Each row has a class, written as a number after it.
[ -97  299  164  -76   -1 -151   18    2 -262 -289 -295 -457  118 -250
  -94   13 -118 -260   15 -271   56  -88  236  160  -42  -90 -212  -91
 -291   34   31  217  250  342 -217 -404] -> 7
[ 173 -161 -121  -49 -191  247   89 -301  168 -287  120   86 -190  -63
  249  462  106   24 -261  223   16   33   41  467  110   65  155  220
  165  708   15   -5  313  202 -157   85] -> 1
[  15 -228  300 -234 -205  170   82  -28   72 -242  -28  182  154 -227
  111  110   30 -234 -369   37  157   14   42  158   27 -315   16  124
  207  608  149 -214  113  -93   59 -189] -> 3
[ -93   53  144  -54 -102 -194  250  -24 -248  -72 -315 -543   58 -269
 -264  151   54 -436 -136 -190  277  -72  397  195   31  -55 -190  -23
  -39  316 -132  181  258  266 -118 -528] -> 2
[  34   56  160   83  -91 -233  256 -112 -274  -82 -479 -535  -60 -192
 -233   15   90 -386   16  110  365  164  435  350  208  190 -211  124
   -6  318  -68  250  322  313 -210 -365] -> 3
[  14   93  267  -27 -161 -236  185  -19 -362    0 -383 -422  -94 -138
 -357  -40 -246 -467  -17   75  446   94  356  305  208   74 -166 -176
  -90  256   35   21  269  274 -164 -493] -> 4
[ -68   61  188  -38 -121 -162  313  -36 -237  -42 -276 -530  -14 -256
 -226  126   58 -445 -142 -133  336  -29  404  289   30  -26 -215   -7
  -35  380  -71  101  268  246 -105 -476] -> 5
[ 164   80   83 -340  -59  330  217 -142  113 -191  136  111  -38 -193
  120  264 -214  124 -614 -413  153  -41 -136  225  -31 -320   78  148
  -11  613  -17 -281   74   74 -127  -73] -> 3
[  53 -185  145 -250 -128  197  109  -74   99 -383   80  222    5 -208
  245  162    7  -87 -281  -62  127  -24  -22  112   37 -262   42  257
  176  577   87 -210   86  -20   15  -71] -> 5
[ 113 -208  195 -135 -187   66  411 -222  198 -194   91 -160  -64 -137
   98  314 -160 -130 -416  -27  254   48  141  166  -12 -236  -26  140
   47  899   37 -149  298  175  -58  -82] -> 2
[  30  109  210    6  -99 -231  249  -85 -305  -65 -434 -540  -20 -194
 -266  -12  -20 -357   15  -12  373  164  364  327  192  175 -203   46
  -22  222  -79  177  270  293 -207 -397] -> 1
[ -39   52  151    5  -95 -208  233   14 -242  -13 -345 -503  -16 -220
 -276  115   24 -537 -117  -61  359  -17  401  285   40   38 -196  -36
  -48  364  -56  183  277  243  -80 -491] -> 0
[  54 -247  142 -162 -163  223  104  -46   48 -355  -21  205   10 -215
  194  212   77 -153 -247   88  155  -26   67  166   59 -234   89  227
  221  589   85 -131  115  -24  -25  -61] -> 3
[  20  135  226   17 -147 -283   74  -44 -346   65 -383 -441 -114 -130
 -354  -43 -254 -441  -12  125  350   54  359  263  194    3 -193 -184
 -135  233   92   39  287  274 -159 -488] -> 7
[ -40   74  161  -32 -117 -194  274   11 -228   14 -337 -549    9 -250
 -272  104   16 -531 -178 -160  321  -60  404  213   20  -55 -238  -70
   -7  319  -95  128  259  234  -66 -511] -> 0
[ 137   70  116 -368  -83  326  192 -143   97 -190  114  101   43 -205
  128  266 -224  129 -566 -416   37  -51 -165  194  -13 -315  110  130
   12  503  -22 -261   69   66 -125 -103] -> 1
[ 137 -186  142 -129 -149   78  392 -192  270 -152  121 -181  -39 -146
  138  337 -109  -65 -484  -86  247    6  150  157  -48 -195  -11  157
  136  877  -20  -93  312  170  -14  -65] -> 4
[   4 -287  184 -179 -184  191   68  -42   48 -297  -27  207   70 -191
  154  152   83 -243 -251  144  120   -6   91  133   52 -227   49  146
  232  564  115 -124  116  -76    4 -136] -> 4
[  28   76  270   16 -184 -237  174  -66 -301  105 -429 -439  -85 -127
 -335   25 -170 -525   28  210  426   93  423  322  223   58 -169 -174
  -41  314   85   90  329  296 -201 -567] -> 3
[   8   82  231   -8 -180 -207  179  -15 -374    4 -427 -442  -93 -139
 -326  -33 -269 -514   24   99  384   55  362  274  184   25 -150 -190
 -120  242   75    8  255  271 -199 -470] -> 0
[ 129 -128  130 -151 -172   68  414 -183  264 -161  126 -191  -69 -148
  128  385  -92  -59 -459  -95  168  -30  133  184  -21 -181   -1  135
  123  827  -39 -120  269  202  -29  -31] -> 2
[ 156 -166  130 -119 -117   85  431 -180  268 -176  122 -159  -52 -152
  157  386  -84  -50 -477 -142  245    5  122  145  -32 -203  -38  153
  167  835  -52  -60  314  195  -21  -66] -> 1
[ -15 -313  203 -212 -164  214   98    7    6 -321  -39  202  134 -199
  173  118   13 -261 -254  117  123   -3   75  105   35 -314   38  130
  190  621  160 -176   95 -128  -19 -123] -> 1
[ 148 -196  123 -133 -136   76  395 -247  316 -140  110 -126  -49 -164
  200  395  -36   13 -458 -124  225   -4  143  129  -58 -211   27  164
  192  888  -53  -53  278  184  -37  -66] -> 6
[   8   18  245   63 -180 -269  164  -81 -313   81 -488 -416 -120 -138
 -333    5 -156 -585   64  285  417  106  420  331  255   84 -195 -173
  -39  298  104  129  328  250 -198 -528] -> 8
[ 183 -218  -66   54 -281  179   -3 -314  198 -287  107   72 -167 -105
  213  461  167   -5 -233  254  119   81  114  450   92  106  115  203
  199  720   48   51  345  229  -86   55] -> 4
[ 188 -128  -61    0 -209  267   75 -290  154 -297  110  113 -192 -100
  234  440  113   35 -199  164   63   39   65  449  169  127  217  226
  137  658   61   33  327  225 -150  140] -> 8
[ 167 -164  -95  -17 -206  210  113 -305  213 -315  109   67 -185 -108
  240  442  149   -3 -211  191   62   26   72  398  115   81  127  261
  182  752   40    1  309  214 -115   27] -> 2
[  85 -221  161 -112 -113   47  401 -182  281 -130  108 -182   -9 -121
  124  347 -102  -70 -451  -71  253   12  177  132  -45 -132  -15   88
  139  868  -11  -35  357  191  -24 -103] -> 4
[  99   44  124 -381  -94  292  204 -165   96 -205  149  135    1 -204
  106  235 -241  101 -578 -417  159   12 -145  232  -18 -331   97  108
  -32  583   19 -295   57   69 -145  -79] -> 5
[ -60   21  144  -20  -90 -178  321  -43 -216 -124 -333 -531  -16 -264
 -208  158   59 -439 -109  -76  303  -21  413  229   65  -16 -180   24
    6  332 -128  158  274  270 -122 -441] -> 2
[  45  130  153    8  -90 -235  267 -104 -313 -113 -418 -514  -83 -172
 -276   -8  -47 -388   -8  -24  337  153  357  316  180  147 -207   71
 -119  192  -80  136  283  337 -167 -357] -> 0
[ -93  257  146  -47   18 -126  133  -43 -201 -296 -333 -478  122 -256
  -24   23  -76 -266   46 -250  -20  -87  235  168   40   -8 -169  -47
 -223   21   -8  247  293  372 -185 -413] -> 8
[ -61  313   35  -65  -18 -114   35  -21 -230 -300 -265 -415   69 -226
  -74   60  -41 -283   15 -297    4 -142  193  182  -18  -65 -195  -36
 -291   26  -16  217  235  382 -157 -434] -> 0
[-100  176   84   -4  -22 -102   98  -46 -219 -283 -339 -404   91 -230
  -54   87  -46 -371   44 -152    1 -102  275  177   68  -68 -185  -73
 -226   67   30  296  300  367 -195 -445] -> 8
[  99 -246  180 -130 -152   12  380 -223  235  -97   49 -158  -60 -117
  103  301 -115 -128 -421   49  255   46  169  197  -35 -170  -27  118
  157  893   44  -95  313  110  -37  -79] -> 7
[ -32   83  124  -34 -102 -182  229   -3 -217  -86 -248 -490  -61 -250
 -224  178   57 -368 -136 -192  340  -81  367  233   -7    5 -193   -5
  -36  348 -153  186  220  265 -110 -435] -> 4
[ -91  236   84  -27  -13 -119   21  -55 -195 -364 -301 -403   93 -224
    5  134   15 -243   86 -182   21  -99  255  176    5   16 -151  -83
 -199   40  -13  322  286  430 -240 -434] -> 6
[ 186 -132  -94  -36 -194  187   81 -283  224 -263  154   92 -196  -80
  196  450  107  -27 -231  166   69   62   60  446  116  133  131  233
  189  728   75   21  325  217  -84   50] -> 7
[ 133 -225  123 -113 -147   56  421 -235  246 -161  105  -94 -122 -126
  103  379  -59 -123 -436  -56  201   13  151  139   38 -194  -23  189
  159  835   -7  -33  306  200   -6  -90] -> 7
[ -56  141  194  -78  -88 -185  298  -58 -168  -89 -256 -570   49 -276
 -196  169   69 -332 -173 -298  244  -73  346  223  -24   12 -163  -16
  -22  280 -139  201  272  290  -91 -457] -> 7
[ 153   39   79 -322  -68  292  164 -147  136 -227  112  150   14 -189
  140  275 -215  116 -532 -366   95  -36 -149  172  -44 -283  125  152
    0  544    6 -231  112   86 -112  -62] -> 0
[ -34   92  240  -16 -105 -174  274   -9 -203   -6 -304 -529    8 -247
 -251  140   27 -476 -181 -113  356  -33  396  257   22  -63 -209  -36
  -44  359  -71  163  295  266  -86 -506] -> 3
[ -96  272  136  -52  -16 -144   70  -31 -262 -257 -290 -465   85 -211
 -100    8 -115 -273   42 -211   96  -38  235  230   46   10 -191  -66
 -267   71   36  192  287  387 -227 -438] -> 5
[  35 -299  222 -178 -183  170   71  -29   45 -316  -22  195  116 -196
  152  112    0 -254 -311   93  198   13   65  143   -7 -290   40  154
  181  634  154 -202  146  -98   56 -102] -> 0
[ -82  258  151  -79  -30 -131   64  -28 -241 -244 -314 -442  142 -232
 -107   73  -82 -333    2 -225   60  -53  237  211   26  -62 -215 -110
 -238   50    8  247  278  375 -202 -521] -> 1
[ -67   84  175  -67 -104 -178  288  -17 -239 -105 -287 -545   42 -282
 -232  107    7 -411 -180 -222  288  -33  381  224   15  -86 -202  -32
  -75  345 -121  104  227  254  -98 -446] -> 2
[ 147    9   65 -319 -109  289  196 -171  106 -197   97  125   22 -186
   98  247 -199   -2 -582 -386   79  -20 -112  175  -14 -361   71  125
  -11  558    1 -225   95   90  -79 -124] -> 0
[-122  315  185  -76  -18 -189   19   23 -272 -269 -280 -467  126 -255
 -103  -12  -88 -243   27 -316   95  -82  228  173  -30  -70 -243  -93
 -311   26   15  199  214  362 -197 -436] -> 5
[ 152 -185   87  -87 -100   53  362 -260  270 -141  105 -126 -126  -92
  126  343  -71  -64 -440   22  198   48  150  164   57 -140    2  200
  151  830    7  -19  352  215  -46  -43] -> 7
[ 104 -247  175  -91 -139   71  385 -242  269 -156   55 -141  -59 -111
  134  343  -77 -137 -463   37  287   57  180  181   15 -210  -42  135
  128  876   30  -25  335  211  -62 -119] -> 3
[-113  280  218  -78  -19 -147   45  -11 -259 -271 -327 -475  149 -229
  -89  -25 -138 -274   -9 -233   42  -60  221  182  -23  -98 -219 -119
 -323   54   37  175  254  360 -204 -460] -> 3
[-113  222  149  -20  -30 -175   35   -1 -271 -325 -303 -435   65 -218
 -108   27  -63 -315   40 -167   66  -73  245  226  -10  -15 -241  -95
 -248   61   32  228  281  337 -181 -365] -> 7
[ -83   61  220    0 -130 -172  254    5 -217   13 -334 -596   31 -255
 -235  152   84 -456 -180  -94  287  -99  425  246  -20  -33 -233  -81
    4  331  -99  153  291  237 -102 -499] -> 3
[   1 -293  135 -158 -152  199   91  -83   69 -301  -17  169   49 -201
  204  175   86 -193 -226  117  150  -16  100  132   72 -237   50  219
  244  573  120 -122  159  -41  -22 -112] -> 5
[ 107    6  128 -317 -123  280  225 -153   76 -218  123   79  -26 -194
  116  247 -214   68 -511 -330  189    0 -100  270  -26 -248   81  118
    7  622   29 -292  104   63 -147  -52] -> 5
[-107  244  205 -100    1 -167   85   33 -292 -222 -324 -435  147 -213
 -130  -65 -168 -379    7 -207  114  -29  225  199  -23 -128 -279 -151
 -304  110   56  145  230  270 -174 -486] -> 1
[ -16 -262  170 -205 -172  206   48  -83   87 -282   -2  176  108 -227
  189  204  133 -172 -274   58  151  -29   93  153   38 -237   54  196
  266  563  112 -111  135  -44  -33 -171] -> 5
[ -33   46  183  -14 -117 -197  305  -20 -246  -30 -326 -516  -89 -257
 -226  123   12 -441 -134  -83  328  -45  382  275   25  -21 -196  -19
  -61  416  -94  116  211  197 -119 -389] -> 8
[ 163   59  114 -301  -78  289  209 -167  156 -197  106  108  -19 -181
  147  269 -176   79 -495 -286  106   -7 -100  224   14 -257  107  175
    7  606   35 -203  120  117 -120 -103] -> 3
[ 143 -139  179 -185 -139   72  425 -200  234 -192  160 -112  -81 -126
  116  350 -166  -23 -500 -158  242   28   99  160  -43 -206    3  121
   39  847  -34 -123  271  209  -27  -66] -> 4
[ -90  272  140  -64  -45 -138   65   10 -243 -264 -333 -490  114 -221
  -95   26 -104 -315  -52 -223   -5 -103  213  174  -40  -53 -230 -116
 -262   25    2  163  242  349 -188 -429] -> 0
[ 106 -192  142 -122 -133   81  436 -183  252 -120   69 -161  -71 -137
  104  327 -131 -116 -448  -78  259   12  149  132   14 -216  -43   94
  156  806  -15 -103  293  159  -45  -44] -> 2
[ 127 -209  161 -151 -132   91  328 -252  266 -170  135 -134   26 -146
  163  364 -100    7 -484 -114  232    8  154  136  -58 -230   31  168
  117  827  -34  -60  360  198  -17 -115] -> 4
[  39 -176  252 -246 -171  223   82  -54   70 -220  -49  173   78 -220
  175   81   -2 -166 -275  109  108   11   42  150   43 -298   66  178
  170  593  172 -256   72 -110  -21 -114] -> 3
[ 108 -181  159 -155 -150  104  458 -196  266 -130  120 -117  -57 -160
  132  382 -106  -43 -517 -176  186  -47  100  159  -21 -229   25  101
  127  829  -40  -89  263  157  -23  -21] -> 8
[  69  164  168  -16  -70 -200  266 -166 -240  -15 -379 -511  -97 -155
 -265    0  -19 -377   -2    7  351  151  371  348  211  184 -217   99
  -54  251  -69  173  314  335 -188 -467] -> 4
[  15 -272  198 -234 -182  216   78  -29   18 -311  -26  251  113 -206
  152  119   -4 -252 -268   58  147    4   62  102   22 -335   77  138
  146  585  162 -213  106 -104   17  -99] -> 0
[  81  164  190   31  -80 -232  284 -183 -184   68 -449 -561  -78 -163
 -258  -16   37 -422  -51   65  308  154  391  354  261  150 -258  108
   12  251  -57  207  329  352 -147 -504] -> 3
[ 116   42  143 -374  -99  273  187 -127  125 -242  110  126  100 -198
  124  228 -235    0 -550 -391   45  -12 -126  165  -31 -340   76  104
  -43  540   37 -204   83   86  -74 -173] -> 4
[  62  169  174  -25 -139 -231  169  -69 -266   55 -373 -425 -117 -148
 -317   27 -178 -475   37   80  351   45  354  265  237   39 -184  -88
  -52  260   35   83  255  318 -185 -573] -> 2
[ -58  327  156  -92  -54 -135   52   23 -267 -303 -315 -457   36 -258
  -78   41 -124 -269    6 -276   70 -111  192  173  -76  -76 -232  -97
 -303   14  -10  118  186  339 -206 -375] -> 0
